Below are the code and all the weights of a small trained network. Each question names an input and a target symbol and asks about switching units off, where a switched-off unit gives its printed mean instead of its output.

import numpy as np


def w(rows, s, z=0):
    codes = np.array(rows[::2]) - 128.0
    scale = np.full(codes.shape[1], s)
    scale[-1] = z or s
    return codes * scale


def f(y):
    return np.maximum(y, 0)


def softmax(a):
    e = np.exp(a - a.max(-1, keepdims=True))
    return e / e.sum(-1, keepdims=True)


def log_softmax(a):
    a = a - a.max(-1, keepdims=True)
    return a - np.log(np.exp(a).sum(-1, keepdims=True))


def net(x, mask):
    ids = ['βγδεηθμξστφ'.index(c) for c in x.split()]
    T = len(ids)
    res = E[ids] + P[:T]
    r = res
    for j in range(2):
        rows = slice(2 * j, 2 * j + 2)
        q, k, v = (r @ M[0][rows].T for M in (Q, K, V))
        z = softmax(np.where(np.tri(T) > 0, q @ k.T / 2**0.5, -1e9)) @ v
        o = O[0][rows]
        res = res + np.where(mask[j], z, o[:, -1]) @ o[:, :-1]
    y = f(res @ A[0][:, :-1].T + A[0][:, -1])
    res = res + np.where(mask[2:10], y, B[0][:, -1]) @ B[0][:, :-1]
    return log_softmax(res[-1] @ U[:, :-1].T + U[:, -1])


Q, K, V, O, A, B = {}, {}, {}, {}, {}, {}
E = w([
[168,195,128],'β',
[70,137,157],'γ',
[194,120,101],'δ',
[83,252,162],'ε',
[147,209,140],'η',
[112,90,181],'θ',
[79,183,107],'μ',
[179,34,105],'ξ',
[84,28,164],'σ',
[38,136,83],'τ',
[167,14,163],'φ',
],0.018)
P = w([
[136,173,10],'0',
[125,143,161],'1',
[100,133,157],'2',
[111,146,173],'3',
[106,136,170],'4',
[104,138,168],'5',
[105,143,181],'6',
[97,146,185],'7',
],0.013)
Q[0] = w([
[149,212,161],'H1',
[73,21,1],'H1',
[120,248,76],'H2',
[44,249,65],'H2',
],0.0085)
K[0] = w([
[120,131,87],'H1',
[123,147,175],'H1',
[149,168,6],'H2',
[124,173,86],'H2',
],0.016)
V[0] = w([
[251,76,115],'H1',
[80,91,59],'H1',
[198,35,16],'H2',
[47,62,106],'H2',
],0.012)
O[0] = w([
[125,101,94,2],'H1',
[78,133,127,170],'H1',
[117,55,158,76],'H2',
[5,125,148,71],'H2',
],0.016,0.0095)
A[0] = w([
[153,119,248,254],'N1',
[182,132,215,239],'N2',
[203,84,108,159],'N3',
[132,125,15,175],'N4',
[154,119,110,71],'N5',
[147,90,52,144],'N6',
[20,192,146,102],'N7',
[149,210,39,96],'N8',
],0.011,0.0052)
B[0] = w([
[71,82,30,208],'N1',
[135,128,35,212],'N2',
[49,151,75,153],'N3',
[40,254,81,145],'N4',
[164,147,138,132],'N5',
[76,110,73,137],'N6',
[127,88,155,246],'N7',
[201,68,188,253],'N8',
],0.0076,0.019)
U = w([
[59,112,208,128],'β',
[94,67,142,101],'γ',
[121,164,16,106],'δ',
[196,146,157,105],'ε',
[117,126,164,130],'η',
[135,47,77,143],'θ',
[76,206,120,88],'μ',
[78,95,59,85],'ξ',
[118,144,2,114],'σ',
[36,205,82,254],'τ',
[154,68,252,121],'φ',
],0.0089,0.0069)

Each question gives the input, a string of symbols that net reads in full, and the target symbol t.
The units are the heads (2 rows each of Q, K, V and O) and the neurons (one row each of A and B). Each row of codes is followed by its name. A weight is (code - 128) times the scale printed after its matrix; where a second scale follows, it is the last column's (O, A, B and U).
mask holds one flag per unit, heads first, then neurons. A switched-off unit (its flag False) gives its mean, the last column of its rows in O or B, instead of its output. The means were averaged over made-up inputs and are rounded, as every weight is.
A unit's drop is (log p(t) with every unit on - log p(t) with that unit switched off) / (log p(t) with every unit on - log p(t) with every unit switched off).
The circuit of an input: a set's keep is (log p(t) with only the set's units on - log p(t) with every unit switched off) / (log p(t) with every unit on - log p(t) with every unit switched off). Starting from all 10 units, units are removed one at a time, each time the one whose removal leaves the highest keep (on an exact tie, the one counted first), for as long as the keep stays at least 0.8.
units of the circuit, in order: the units of the circuit, biggest drop first
unit that matters most: the unit with the biggest drop
k most important neurons: the k neurons with the biggest drops, biggest first
which heads matter: for each layer, one digit per head in row order, 1 if its drop is at least 0.15 and else 0, layers parted by /
drop when u is switched off: that unit's drop, to one decimal
input ξ μ η, target γ: which heads matter : 11
input δ η γ τ, target θ: which heads matter : 01
input β τ η τ ε β μ μ, target σ: units of the circuit, in order : [H2 N8 N2 N7]
input β δ ε ε δ ε μ, target σ: which heads matter : 01
input ε η μ β δ, target δ: units of the circuit, in order : [N3 H2 N7]
input ε ε ε δ, target δ: unit that matters most : N3
input δ ε μ ε γ β, target θ: which heads matter : 11
input δ ε ε τ ε θ, target τ: which heads matter : 01
input η ε ε β τ β η, target δ: units of the circuit, in order : [H2 N2 N7]
input μ τ τ η, target τ: 2 most important neurons : [N8 N1]
input η ε μ ε η ε β μ, target δ: 2 most important neurons : [N7 N2]
input ε σ ξ β η ε, target ε: 2 most important neurons : [N8 N1]
input ε δ μ η, target ε: drop when N8 is switched off : 0.9
input ξ μ η μ ε, target γ: drop when N4 is switched off : 0.0
input ε β β δ ε β, target ε: drop when N1 is switched off : 0.3
input ε τ ε ε ε τ β, target ε: drop when H2 is switched off : 2.4
input ε δ ε δ, target σ: most important neuron : [N3]
